Below is a small trained network, with its code and all its weights. Each question gives an input and a class and asks what happens when units are switched off, that is, made to give their printed mean instead of their output.

import numpy as np


def w(rows, s, z=0):
    codes = np.array(rows[::2]) - 128.0
    scale = np.full(codes.shape[1], s)
    scale[-1] = z or s
    return codes * scale


def f(y):
    return np.maximum(y, 0)


def log_softmax(a):
    a = a - a.max(-1, keepdims=True)
    return a - np.log(np.exp(a).sum(-1, keepdims=True))


def net(x, mask):
    res = np.array(x, float).reshape(1, 3) / 4 @ E
    y = f(res @ A[0][:, :-1].T + A[0][:, -1])
    res = res + np.where(mask, y, B[0][:, -1]) @ B[0][:, :-1]
    return log_softmax(res[-1] @ U[:, :-1].T + U[:, -1])


A, B = {}, {}
E = w([
[95,7,108,114],'x0',
[68,130,254,129],'x1',
[22,157,78,192],'x2',
],0.0073)
A[0] = w([
[139,107,134,115,116],'n0',
[208,155,164,128,106],'n1',
[138,201,131,129,74],'n2',
[124,123,126,124,251],'n3',
[154,95,140,128,103],'n4',
[88,157,109,134,98],'n5',
[133,150,123,122,103],'n6',
[158,118,149,123,67],'n7',
[99,114,116,144,109],'n8',
[85,147,102,150,90],'n9',
[114,42,127,143,90],'n10',
[161,253,139,134,82],'n11',
[121,131,172,143,108],'n12',
[103,127,118,130,94],'n13',
[129,131,98,114,126],'n14',
[141,178,149,145,77],'n15',
[104,138,162,116,140],'n16',
[160,129,92,135,82],'n17',
[91,114,206,142,58],'n18',
[119,127,145,128,203],'n19',
[154,108,142,121,90],'n20',
[98,147,117,143,108],'n21',
[147,117,140,134,140],'n22',
[105,115,168,121,64],'n23',
[130,155,130,132,222],'n24',
[137,152,132,130,215],'n25',
[89,145,111,120,99],'n26',
[153,149,79,129,94],'n27',
[116,130,121,143,96],'n28',
[127,109,102,135,100],'n29',
[132,129,97,126,173],'n30',
[168,123,66,141,57],'n31',
[211,96,171,117,82],'n32',
[51,151,99,142,81],'n33',
[155,133,95,117,122],'n34',
[150,121,145,117,79],'n35',
[93,17,118,116,90],'n36',
[136,121,129,138,253],'n37',
[146,134,82,139,67],'n38',
[105,148,116,128,97],'n39',
[113,129,152,122,129],'n40',
[106,144,180,130,88],'n41',
[97,143,110,139,161],'n42',
[104,169,117,139,118],'n43',
],0.021,0.0068)
B[0] = w([
[121,101,136,107,154],'n0',
[87,74,180,54,216],'n1',
[82,97,64,153,189],'n2',
[225,96,179,217,218],'n3',
[103,98,152,101,162],'n4',
[106,104,178,94,171],'n5',
[108,127,113,134,143],'n6',
[93,125,144,77,151],'n7',
[98,96,143,106,161],'n8',
[109,107,185,80,178],'n9',
[75,84,51,156,207],'n10',
[24,79,3,161,254],'n11',
[121,188,129,129,180],'n12',
[113,118,141,102,144],'n13',
[133,162,139,141,160],'n14',
[81,117,71,139,176],'n15',
[142,180,134,147,189],'n16',
[108,192,130,127,169],'n17',
[107,250,122,120,220],'n18',
[193,136,140,169,190],'n19',
[101,114,153,93,156],'n20',
[112,110,166,97,165],'n21',
[136,115,156,133,155],'n22',
[97,194,111,109,169],'n23',
[207,92,137,194,202],'n24',
[193,104,145,198,198],'n25',
[117,116,156,93,158],'n26',
[114,205,127,127,184],'n27',
[119,123,138,102,139],'n28',
[106,162,112,131,154],'n29',
[149,168,149,149,181],'n30',
[100,232,123,119,193],'n31',
[90,94,230,59,222],'n32',
[102,98,199,52,202],'n33',
[127,184,139,127,177],'n34',
[102,121,149,93,149],'n35',
[55,65,23,173,244],'n36',
[224,94,184,218,219],'n37',
[110,199,126,108,168],'n38',
[112,115,148,103,149],'n39',
[141,162,136,141,167],'n40',
[105,214,116,109,193],'n41',
[145,102,174,107,184],'n42',
[96,90,148,86,174],'n43',
],0.048,0.0093)
U = w([
[82,89,76,171,153],'0',
[110,94,196,78,168],'1',
[122,247,132,149,144],'2',
[207,98,140,191,252],'3',
[140,118,93,119,64],'4',
[149,150,114,91,80],'5',
[148,128,127,102,59],'6',
],0.011,0.0036)

Each question gives the input, the list of numbers given to net, and the class t.
The units are the neurons (one row each of A and B). Each row of codes is followed by its name. A weight is (code - 128) times the scale printed after its matrix; where a second scale follows, it is the last column's (A, B and U).
mask holds one flag per neuron, in row order. A switched-off neuron (its flag False) gives its mean, the last column of its row in B, instead of its output. The means were averaged over made-up inputs and are rounded, as every weight is.
A unit's drop is (log p(t) with every unit on - log p(t) with that unit switched off) / (log p(t) with every unit on - log p(t) with every unit switched off).
The circuit of an input: a set's keep is (log p(t) with only the set's units on - log p(t) with every unit switched off) / (log p(t) with every unit on - log p(t) with every unit switched off). Starting from the 12 units with the biggest drops (on a tie, the unit counted first), units are removed one at a time, each time the one whose removal leaves the highest keep (on an exact tie, the one counted first), for as long as the keep stays at least 0.8.
units of the circuit, in order: the units of the circuit, biggest drop first
unit that matters most: the unit with the biggest drop
top k neurons: the k neurons with the biggest drops, biggest first
drop of u: that unit's drop, to one decimal
input [4,-2,5], class 1: top 2 neurons => (n11; n33)
input [5,-6,6], class 1: units of the circuit, in order => (n33)
input [6,-1,-8], class 1: top 2 neurons => (n32; n11)
input [6,7,-4], class 2: top 2 neurons => (n18; n11)
input [6,-7,1], class 2: top 2 neurons => (n31; n11)
input [-3,-2,-2], class 3: top 2 neurons => (n36; n10)
input [-3,4,3], class 2: top 3 neurons => (n36; n41; n18)
input [-3,-3,2], class 3: top 2 neurons => (n36; n18)
input [-8,1,-8], class 0: top 4 neurons => (n11; n2; n15; n33)
input [0,5,-4], class 2: top 2 neurons => (n18; n33)
input [-3,-2,3], class 3: top 2 neurons => (n36; n32)
input [-3,-3,-2], class 3: drop of n18 => 0.3
input [1,7,6], class 2: drop of n16 => 0.2
input [1,3,-4], class 1: unit that matters most => n32
input [-3,-4,6], class 1: drop of n9 => 0.0
input [0,-4,-2], class 2: drop of n31 => 0.1
input [6,1,8], class 1: top 2 neurons => (n33; n11)
